Below are the code and all the weights of a small trained network. Each question names an input and a target symbol and asks about switching units off, where a switched-off unit gives its printed mean instead of its output.

import numpy as np


def w(rows, s, z=0):
    codes = np.array(rows[::2]) - 128.0
    scale = np.full(codes.shape[1], s)
    scale[-1] = z or s
    return codes * scale


def norm(h):
    return h / np.sqrt((h * h).mean(-1, keepdims=True) + 1e-5)


def f(y):
    return y / 2 * (1 + np.tanh(0.7978845608 * (y + 0.044715 * y**3)))


def softmax(a):
    e = np.exp(a - a.max(-1, keepdims=True))
    return e / e.sum(-1, keepdims=True)


def log_softmax(a):
    a = a - a.max(-1, keepdims=True)
    return a - np.log(np.exp(a).sum(-1, keepdims=True))


def net(x, mask):
    ids = ['ΓΘΛΦαβδεζημξπτψω'.index(c) for c in x.split()]
    T = len(ids)
    res = E[ids] + P[:T]
    u = 0
    for l in range(2):
        r = norm(res)
        for j in range(3):
            rows = slice(3 * j, 3 * j + 3)
            q, k, v = (r @ M[l][rows].T for M in (Q, K, V))
            z = softmax(np.where(np.tri(T) > 0, q @ k.T / 3**0.5, -1e9)) @ v
            o = O[l][rows]
            res = res + np.where(mask[u + j], z, o[:, -1]) @ o[:, :-1]
        u += 3
        y = f(norm(res) @ A[l][:, :-1].T + A[l][:, -1])
        res = res + np.where(mask[u : u + 12], y, B[l][:, -1]) @ B[l][:, :-1]
        u += 12
    return log_softmax(norm(res)[-1] @ U[:, :-1].T + U[:, -1])


Q, K, V, O, A, B = {}, {}, {}, {}, {}, {}
E = w([
[98,132,104],'Γ',
[108,149,142],'Θ',
[133,126,112],'Λ',
[68,137,127],'Φ',
[100,143,138],'α',
[91,131,109],'β',
[161,145,105],'δ',
[3,66,173],'ε',
[159,157,143],'ζ',
[121,154,149],'η',
[158,147,118],'μ',
[147,136,95],'ξ',
[144,138,96],'π',
[123,130,88],'τ',
[147,158,143],'ψ',
[96,141,122],'ω',
],0.027)
P = w([
[137,107,145],'0',
[106,225,138],'1',
[160,4,163],'2',
[123,187,132],'3',
[141,76,160],'4',
[127,123,138],'5',
[142,113,160],'6',
[124,92,137],'7',
[201,204,142],'8',
],0.018)
Q[0] = w([
[104,60,152],'L0H1',
[93,161,170],'L0H1',
[140,136,151],'L0H1',
[103,198,114],'L0H2',
[146,154,156],'L0H2',
[144,106,182],'L0H2',
[148,170,84],'L0H3',
[7,103,117],'L0H3',
[158,106,150],'L0H3',
],0.011)
K[0] = w([
[118,219,63],'L0H1',
[164,102,102],'L0H1',
[132,126,88],'L0H1',
[145,27,121],'L0H2',
[101,117,134],'L0H2',
[83,163,110],'L0H2',
[77,10,148],'L0H3',
[139,124,157],'L0H3',
[117,113,71],'L0H3',
],0.011)
V[0] = w([
[45,88,133],'L0H1',
[126,199,214],'L0H1',
[156,83,128],'L0H1',
[74,147,214],'L0H2',
[49,129,10],'L0H2',
[252,131,72],'L0H2',
[104,50,150],'L0H3',
[115,129,24],'L0H3',
[48,150,112],'L0H3',
],0.018)
O[0] = w([
[60,173,34,165],'L0H1',
[163,242,208,205],'L0H1',
[90,73,137,82],'L0H1',
[68,200,177,216],'L0H2',
[102,111,10,152],'L0H2',
[245,43,166,4],'L0H2',
[94,243,154,97],'L0H3',
[68,84,48,111],'L0H3',
[160,173,22,220],'L0H3',
],0.013,0.0024)
A[0] = w([
[115,85,98,60],'L0N1',
[166,142,99,194],'L0N2',
[107,118,139,13],'L0N3',
[41,163,157,26],'L0N4',
[146,128,129,3],'L0N5',
[11,73,184,113],'L0N6',
[23,85,172,106],'L0N7',
[112,121,135,31],'L0N8',
[45,137,183,85],'L0N9',
[77,115,151,63],'L0N10',
[135,162,102,205],'L0N11',
[175,172,197,158],'L0N12',
],0.012,0.0068)
B[0] = w([
[99,82,99,120],'L0N1',
[147,138,85,210],'L0N2',
[102,93,161,91],'L0N3',
[132,143,113,153],'L0N4',
[119,136,152,91],'L0N5',
[2,123,158,158],'L0N6',
[19,159,158,148],'L0N7',
[97,102,162,91],'L0N8',
[109,150,124,159],'L0N9',
[88,132,194,105],'L0N10',
[139,156,85,248],'L0N11',
[170,173,126,252],'L0N12',
],0.013,0.0044)
Q[1] = w([
[118,167,164],'L1H1',
[128,79,83],'L1H1',
[166,152,140],'L1H1',
[106,142,201],'L1H2',
[158,90,104],'L1H2',
[147,198,105],'L1H2',
[91,116,238],'L1H3',
[137,180,200],'L1H3',
[200,152,7],'L1H3',
],0.011)
K[1] = w([
[92,126,169],'L1H1',
[164,117,75],'L1H1',
[157,155,190],'L1H1',
[96,64,177],'L1H2',
[242,157,147],'L1H2',
[106,144,161],'L1H2',
[245,209,58],'L1H3',
[102,184,106],'L1H3',
[12,31,182],'L1H3',
],0.011)
V[1] = w([
[87,91,154],'L1H1',
[178,90,180],'L1H1',
[95,247,70],'L1H1',
[102,123,199],'L1H2',
[114,99,190],'L1H2',
[53,8,75],'L1H2',
[199,171,83],'L1H3',
[102,110,198],'L1H3',
[183,144,155],'L1H3',
],0.014)
O[1] = w([
[156,204,160,81],'L1H1',
[49,138,99,75],'L1H1',
[179,49,145,253],'L1H1',
[45,202,86,88],'L1H2',
[103,177,56,71],'L1H2',
[98,251,220,55],'L1H2',
[39,3,188,157],'L1H3',
[184,139,30,92],'L1H3',
[52,39,65,110],'L1H3',
],0.008,0.0044)
A[1] = w([
[166,114,162,83],'L1N1',
[175,142,99,32],'L1N2',
[71,145,197,8],'L1N3',
[96,5,136,151],'L1N4',
[124,106,117,77],'L1N5',
[147,169,112,47],'L1N6',
[198,175,43,179],'L1N7',
[115,126,179,58],'L1N8',
[93,119,178,80],'L1N9',
[140,80,190,129],'L1N10',
[175,123,106,33],'L1N11',
[93,155,101,52],'L1N12',
],0.011,0.013)
B[1] = w([
[109,146,103,120],'L1N1',
[136,9,150,113],'L1N2',
[108,185,200,121],'L1N3',
[69,124,173,191],'L1N4',
[126,116,137,111],'L1N5',
[86,80,167,113],'L1N6',
[178,194,91,255],'L1N7',
[197,121,130,114],'L1N8',
[178,62,104,117],'L1N9',
[54,125,127,148],'L1N10',
[163,85,143,114],'L1N11',
[143,94,159,116],'L1N12',
],0.011,0.0086)
U = w([
[142,69,99,128],'Γ',
[126,116,114,254],'Θ',
[172,140,200,74],'Λ',
[76,142,35,49],'Φ',
[166,79,158,178],'α',
[94,176,77,128],'β',
[98,59,5,110],'δ',
[167,151,190,84],'ε',
[91,127,29,14],'ζ',
[132,186,151,99],'η',
[112,156,83,182],'μ',
[154,202,190,128],'ξ',
[122,151,118,109],'π',
[113,193,133,167],'τ',
[143,62,107,167],'ψ',
[168,106,180,99],'ω',
],0.019,0.0063)

Each question gives the input, a string of symbols that net reads in full, and the target symbol t.
The units are the heads (3 rows each of Q, K, V and O) and the neurons (one row each of A and B). Each row of codes is followed by its name. A weight is (code - 128) times the scale printed after its matrix; where a second scale follows, it is the last column's (O, A, B and U).
mask holds one flag per unit, layer by layer, with each layer's heads first. A switched-off unit (its flag False) gives its mean, the last column of its rows in O or B, instead of its output. The means were averaged over made-up inputs and are rounded, as every weight is.
A unit's drop is (log p(t) with every unit on - log p(t) with that unit switched off) / (log p(t) with every unit on - log p(t) with every unit switched off).
The circuit of an input: a set's keep is (log p(t) with only the set's units on - log p(t) with every unit switched off) / (log p(t) with every unit on - log p(t) with every unit switched off). Starting from the 12 units with the biggest drops (on a tie, the unit counted first), units are removed one at a time, each time the one whose removal leaves the highest keep (on an exact tie, the one counted first), for as long as the keep stays at least 0.8.
units of the circuit, in order: the units of the circuit, biggest drop first
unit that matters most: the unit with the biggest drop
k most important neurons: the k neurons with the biggest drops, biggest first
which heads matter: for each layer, one digit per head in row order, 1 if its drop is at least 0.15 and else 0, layers parted by /
drop when u is switched off: that unit's drop, to one decimal
input π ζ α α τ Φ, target δ: units of the circuit, in order	(L0H2)
input ω α δ ω, target α: which heads matter	010 / 000
input ω δ ξ, target α: units of the circuit, in order	(L1H3 L1H2)
input τ τ δ, target δ: which heads matter	011 / 000
input δ ω τ Φ τ β, target δ: which heads matter	110 / 000
input η Φ Θ η η ξ, target ξ: which heads matter	011 / 000
input η ξ Φ α τ ψ, target δ: units of the circuit, in order	(L0H1 L1H2)
input ξ Φ τ τ, target δ: which heads matter	110 / 000
input τ δ η π, target ξ: units of the circuit, in order	(L0H2 L0H3)
input ξ β η η η Γ, target ξ: which heads matter	001 / 000
input α ω α β Φ μ τ ω, target δ: units of the circuit, in order	(L0H3 L1H1)
input δ Λ η Λ π Θ τ τ α, target δ: units of the circuit, in order	(L0H1 L1H1)
input δ η ψ τ τ β, target δ: which heads matter	110 / 111
input Φ τ τ τ, target δ: unit that matters most	L0H1
input Φ η Θ, target ξ: which heads matter	110 / 000
input τ π δ τ η, target δ: which heads matter	011 / 000
input ξ α ω η ξ, target ξ: which heads matter	100 / 000
input Φ Φ δ η, target α: which heads matter	101 / 000
input ξ η μ ξ Γ ζ η Θ, target ξ: 2 most important neurons	(L0N12 L1N4)
input τ Φ α ψ δ τ ξ τ Θ, target δ: units of the circuit, in order	(L0H1)
input β δ η ω, target ξ: drop when L0H2 is switched off	0.2
